Below are the code and all the weights of a small trained network. Each question names an input and a target symbol and asks about switching units off, where a switched-off unit gives its printed mean instead of its output.

import numpy as np


def w(rows, s, z=0):
    codes = np.array(rows[::2]) - 128.0
    scale = np.full(codes.shape[1], s)
    scale[-1] = z or s
    return codes * scale


def f(y):
    return np.maximum(y, 0)


def softmax(a):
    e = np.exp(a - a.max(-1, keepdims=True))
    return e / e.sum(-1, keepdims=True)


def log_softmax(a):
    a = a - a.max(-1, keepdims=True)
    return a - np.log(np.exp(a).sum(-1, keepdims=True))


def net(x, mask):
    ids = ['ΘΞΨβδεημτω'.index(c) for c in x.split()]
    T = len(ids)
    res = E[ids] + P[:T]
    q, k, v = (res @ M[0].T for M in (Q, K, V))
    z = softmax(np.where(np.tri(T) > 0, q @ k.T / 2**0.5, -1e9)) @ v
    res = res + np.where(mask[0], z, O[0][:, -1]) @ O[0][:, :-1]
    y = f(res @ A[0][:, :-1].T + A[0][:, -1])
    res = res + np.where(mask[1:17], y, B[0][:, -1]) @ B[0][:, :-1]
    return log_softmax(res[-1] @ U[:, :-1].T + U[:, -1])


Q, K, V, O, A, B = {}, {}, {}, {}, {}, {}
E = w([
[161,101,103,99,91],'Θ',
[181,131,110,73,97],'Ξ',
[119,46,153,89,226],'Ψ',
[110,112,142,216,154],'β',
[109,154,145,133,251],'δ',
[204,86,121,172,167],'ε',
[74,199,128,21,169],'η',
[223,195,72,129,71],'μ',
[114,108,125,118,76],'τ',
[148,133,135,139,55],'ω',
],0.022)
P = w([
[66,133,67,116,101],'0',
[171,142,155,164,167],'1',
[242,199,223,75,149],'2',
[68,140,62,88,133],'3',
[137,125,186,174,125],'4',
[243,182,231,82,129],'5',
[61,131,69,91,132],'6',
[133,107,188,176,127],'7',
[239,173,241,80,128],'8',
[62,125,67,92,130],'9',
[137,111,186,175,110],'10',
[242,177,245,80,143],'11',
[65,130,65,89,130],'12',
],0.011)
Q[0] = w([
[116,176,244,149,80],'h1',
[85,111,61,143,122],'h1',
],0.011)
K[0] = w([
[175,150,175,255,203],'h1',
[175,211,43,103,158],'h1',
],0.0094)
V[0] = w([
[88,238,152,153,33],'h1',
[44,194,229,254,97],'h1',
],0.0042)
O[0] = w([
[112,146,165,157,4,67],'h1',
[129,178,142,141,254,3],'h1',
],0.0079,0.0024)
A[0] = w([
[148,68,99,143,165,229],'n1',
[113,157,191,106,172,110],'n2',
[114,168,152,87,111,131],'n3',
[100,169,69,136,137,96],'n4',
[176,108,159,132,100,56],'n5',
[97,79,191,108,139,178],'n6',
[75,152,130,97,153,89],'n7',
[158,134,156,111,139,154],'n8',
[141,116,212,138,164,110],'n9',
[78,72,119,65,94,96],'n10',
[82,78,57,81,118,1],'n11',
[115,119,79,172,99,245],'n12',
[142,128,110,219,138,173],'n13',
[84,121,4,174,120,16],'n14',
[114,156,156,92,63,125],'n15',
[30,160,68,169,115,155],'n16',
],0.015,0.0091)
B[0] = w([
[84,175,99,105,120,251],'n1',
[134,100,106,138,78,207],'n2',
[157,73,126,156,123,199],'n3',
[127,245,148,102,123,157],'n4',
[141,166,154,216,183,182],'n5',
[146,167,126,134,157,190],'n6',
[160,129,105,123,113,168],'n7',
[93,127,157,144,123,228],'n8',
[175,104,143,135,91,207],'n9',
[168,103,150,162,108,189],'n10',
[202,125,230,115,126,162],'n11',
[73,93,126,103,176,255],'n12',
[117,105,121,70,87,211],'n13',
[82,252,230,125,70,160],'n14',
[137,120,46,158,112,233],'n15',
[130,156,155,189,207,183],'n16',
],0.012,0.0082)
U = w([
[125,112,189,208,99,80],'Θ',
[167,68,110,97,104,180],'Ξ',
[105,107,89,34,153,100],'Ψ',
[166,154,200,9,159,114],'β',
[124,185,146,73,79,69],'δ',
[145,134,86,96,219,137],'ε',
[101,134,172,138,147,133],'η',
[118,85,87,164,153,253],'μ',
[195,151,151,169,158,86],'τ',
[128,128,242,99,33,75],'ω',
],0.011,0.0045)

Each question gives the input, a string of symbols that net reads in full, and the target symbol t.
The units are the heads (2 rows each of Q, K, V and O) and the neurons (one row each of A and B). Each row of codes is followed by its name. A weight is (code - 128) times the scale printed after its matrix; where a second scale follows, it is the last column's (O, A, B and U).
mask holds one flag per unit, heads first, then neurons. A switched-off unit (its flag False) gives its mean, the last column of its rows in O or B, instead of its output. The means were averaged over made-up inputs and are rounded, as every weight is.
A unit's drop is (log p(t) with every unit on - log p(t) with that unit switched off) / (log p(t) with every unit on - log p(t) with every unit switched off).
The circuit of an input: a set's keep is (log p(t) with only the set's units on - log p(t) with every unit switched off) / (log p(t) with every unit on - log p(t) with every unit switched off). Starting from the 12 units with the biggest drops (on a tie, the unit counted first), units are removed one at a time, each time the one whose removal leaves the highest keep (on an exact tie, the one counted first), for as long as the keep stays at least 0.8.
circuit, biggest first: the units of the circuit, biggest drop first
unit that matters most: the unit with the biggest drop
top k neurons: the k neurons with the biggest drops, biggest first
drop of u: that unit's drop, to one decimal
input μ μ β, target ω: circuit, biggest first	n13; n9; n15
input ε Ξ μ μ μ Θ Θ, target ω: circuit, biggest first	n11; h1
input ω μ η Ξ μ τ μ Θ Θ, target τ: circuit, biggest first	n5; n13
input β Ξ τ Θ Ξ ω, target Θ: circuit, biggest first	n5; n13
input μ η Ξ ε δ Θ μ Ξ δ μ μ Ξ, target τ: circuit, biggest first	n5
input ε μ η ω μ μ β ω Ξ τ μ η Θ, target ω: circuit, biggest first	n11; n14
input τ ε Ξ Ξ Ξ τ Ξ, target Ξ: circuit, biggest first	h1; n15; n10; n14
input μ τ Ξ, target τ: circuit, biggest first	n5; n13
input Ψ μ Ξ ε δ δ ω δ Ξ ω, target μ: circuit, biggest first	n15; n12; n16
input μ δ η, target Ξ: top 2 neurons	n2; n3
input Θ μ μ μ β Θ μ τ ε β, target η: top 3 neurons	n16; n14; n12
input δ μ δ ω μ δ ω, target μ: drop of n12	0.1
input ε μ μ μ τ, target μ: drop of n15	0.2
input μ μ ω Ξ Ξ, target μ: unit that matters most	n15
input μ μ η Θ η η μ Θ ε Ξ Ξ Ψ Ψ, target β: drop of n11	0.6
